Below is a small trained network, with its code and all its weights. Each question gives an input and a class and asks what happens when units are switched off, that is, made to give their printed mean instead of their output.

import numpy as np


def w(rows, s, z=0):
    codes = np.array(rows[::2]) - 128.0
    scale = np.full(codes.shape[1], s)
    scale[-1] = z or s
    return codes * scale


def f(y):
    return np.maximum(y, 0)


def log_softmax(a):
    a = a - a.max(-1, keepdims=True)
    return a - np.log(np.exp(a).sum(-1, keepdims=True))


def net(x, mask):
    res = np.array(x, float).reshape(1, 7) / 4 @ E
    y = f(res @ A[0][:, :-1].T + A[0][:, -1])
    res = res + np.where(mask, y, B[0][:, -1]) @ B[0][:, :-1]
    return log_softmax(res[-1] @ U[:, :-1].T + U[:, -1])


A, B = {}, {}
E = w([
[129,128,129,127],'x0',
[255,97,222,163],'x1',
[128,128,128,129],'x2',
[145,42,51,216],'x3',
[129,129,128,128],'x4',
[221,188,36,64],'x5',
[135,228,129,224],'x6',
],0.0089)
A[0] = w([
[124,176,125,197,115],'n1',
[230,179,57,81,197],'n2',
[46,169,63,142,55],'n3',
[240,84,225,159,125],'n4',
[207,132,183,164,5],'n5',
[115,194,177,51,128],'n6',
[99,90,35,169,143],'n7',
[243,108,196,154,69],'n8',
[122,186,140,195,117],'n9',
[130,184,136,184,101],'n10',
[24,128,177,185,168],'n11',
[80,188,141,71,102],'n12',
[99,176,181,75,44],'n13',
[109,7,145,3,92],'n14',
[124,26,121,62,169],'n15',
[59,103,254,177,75],'n16',
[130,173,177,100,71],'n17',
[117,207,194,63,63],'n18',
[186,134,99,77,96],'n19',
[156,175,227,78,87],'n20',
[223,212,55,84,92],'n21',
[109,216,119,183,115],'n22',
[191,51,48,214,132],'n23',
[55,68,229,160,148],'n24',
],0.009,0.0021)
B[0] = w([
[202,196,209,88,176],'n1',
[132,43,69,122,225],'n2',
[74,206,102,95,198],'n3',
[16,177,107,68,255],'n4',
[74,158,111,55,195],'n5',
[104,83,147,185,201],'n6',
[72,149,171,197,195],'n7',
[29,179,83,79,230],'n8',
[198,165,176,98,179],'n9',
[224,178,176,85,172],'n10',
[162,99,40,91,222],'n11',
[67,95,167,167,187],'n12',
[111,109,146,174,178],'n13',
[198,211,200,92,240],'n14',
[174,206,212,92,213],'n15',
[165,58,41,134,233],'n16',
[121,86,153,206,169],'n17',
[126,84,167,204,200],'n18',
[151,85,121,138,174],'n19',
[100,97,147,202,204],'n20',
[155,57,70,105,222],'n21',
[169,168,141,100,189],'n22',
[96,91,222,254,223],'n23',
[207,88,26,106,241],'n24',
],0.0075,0.0093)
U = w([
[172,58,45,115,143],'0',
[7,167,103,93,253],'1',
[90,77,189,212,65],'2',
[219,178,180,103,48],'3',
],0.017,0.0024)

Each question gives the input, the list of numbers given to net, and the class t.
The units are the neurons (one row each of A and B). Each row of codes is followed by its name. A weight is (code - 128) times the scale printed after its matrix; where a second scale follows, it is the last column's (A, B and U).
mask holds one flag per neuron, in row order. A switched-off neuron (its flag False) gives its mean, the last column of its row in B, instead of its output. The means were averaged over made-up inputs and are rounded, as every weight is.
A unit's drop is (log p(t) with every unit on - log p(t) with that unit switched off) / (log p(t) with every unit on - log p(t) with every unit switched off).
The circuit of an input: a set's keep is (log p(t) with only the set's units on - log p(t) with every unit switched off) / (log p(t) with every unit on - log p(t) with every unit switched off). Starting from the 12 units with the biggest drops (on a tie, the unit counted first), units are removed one at a time, each time the one whose removal leaves the highest keep (on an exact tie, the one counted first), for as long as the keep stays at least 0.8.
units of the circuit, in order: the units of the circuit, biggest drop first
top k neurons: the k neurons with the biggest drops, biggest first
drop of u: that unit's drop, to one decimal
input [-1,5,-7,6,-4,0,0], class 2: units of the circuit, in order : n23
input [5,-7,0,2,4,1,-8], class 3: top 4 neurons : n14, n15, n4, n8
input [-4,-3,7,-8,5,-1,8], class 2: units of the circuit, in order : n18, n6
input [-1,4,2,3,3,-1,4], class 1: units of the circuit, in order : n4, n8
input [5,4,7,-4,-6,-3,-3], class 1: top 3 neurons : n4, n23, n8
input [2,5,6,5,-8,-1,8], class 3: top 3 neurons : n1, n10, n9
input [0,8,3,7,-6,-5,3], class 1: units of the circuit, in order : n4, n8
input [5,3,4,-1,8,2,1], class 1: top 2 neurons : n24, n16
input [-8,2,-6,-2,1,-5,-6], class 3: top 2 neurons : n14, n15
input [0,8,0,8,4,-4,3], class 1: top 3 neurons : n4, n8, n5
input [-5,4,3,-1,1,-5,-3], class 0: top 2 neurons : n24, n16
input [4,8,-7,-6,-3,-5,2], class 1: top 2 neurons : n4, n8
input [1,3,-7,-7,4,7,-5], class 0: top 2 neurons : n21, n2
input [-2,6,-8,3,5,-3,-8], class 3: units of the circuit, in order : n14
input [-5,-5,-5,-6,0,-4,-1], class 2: units of the circuit, in order : n4, n8
input [7,7,-6,-3,8,7,-4], class 0: top 2 neurons : n2, n21
input [-6,4,7,-7,5,6,6], class 2: drop of n16 : 0.1
input [-4,-5,8,3,5,-6,7], class 3: drop of n1 : 0.3
input [8,-6,5,-5,-1,-6,-2], class 0: drop of n11 : 0.2
input [-5,8,1,-5,4,-2,-2], class 1: drop of n4 : 0.1
input [-6,2,-7,7,0,1,-7], class 2: units of the circuit, in order : n23
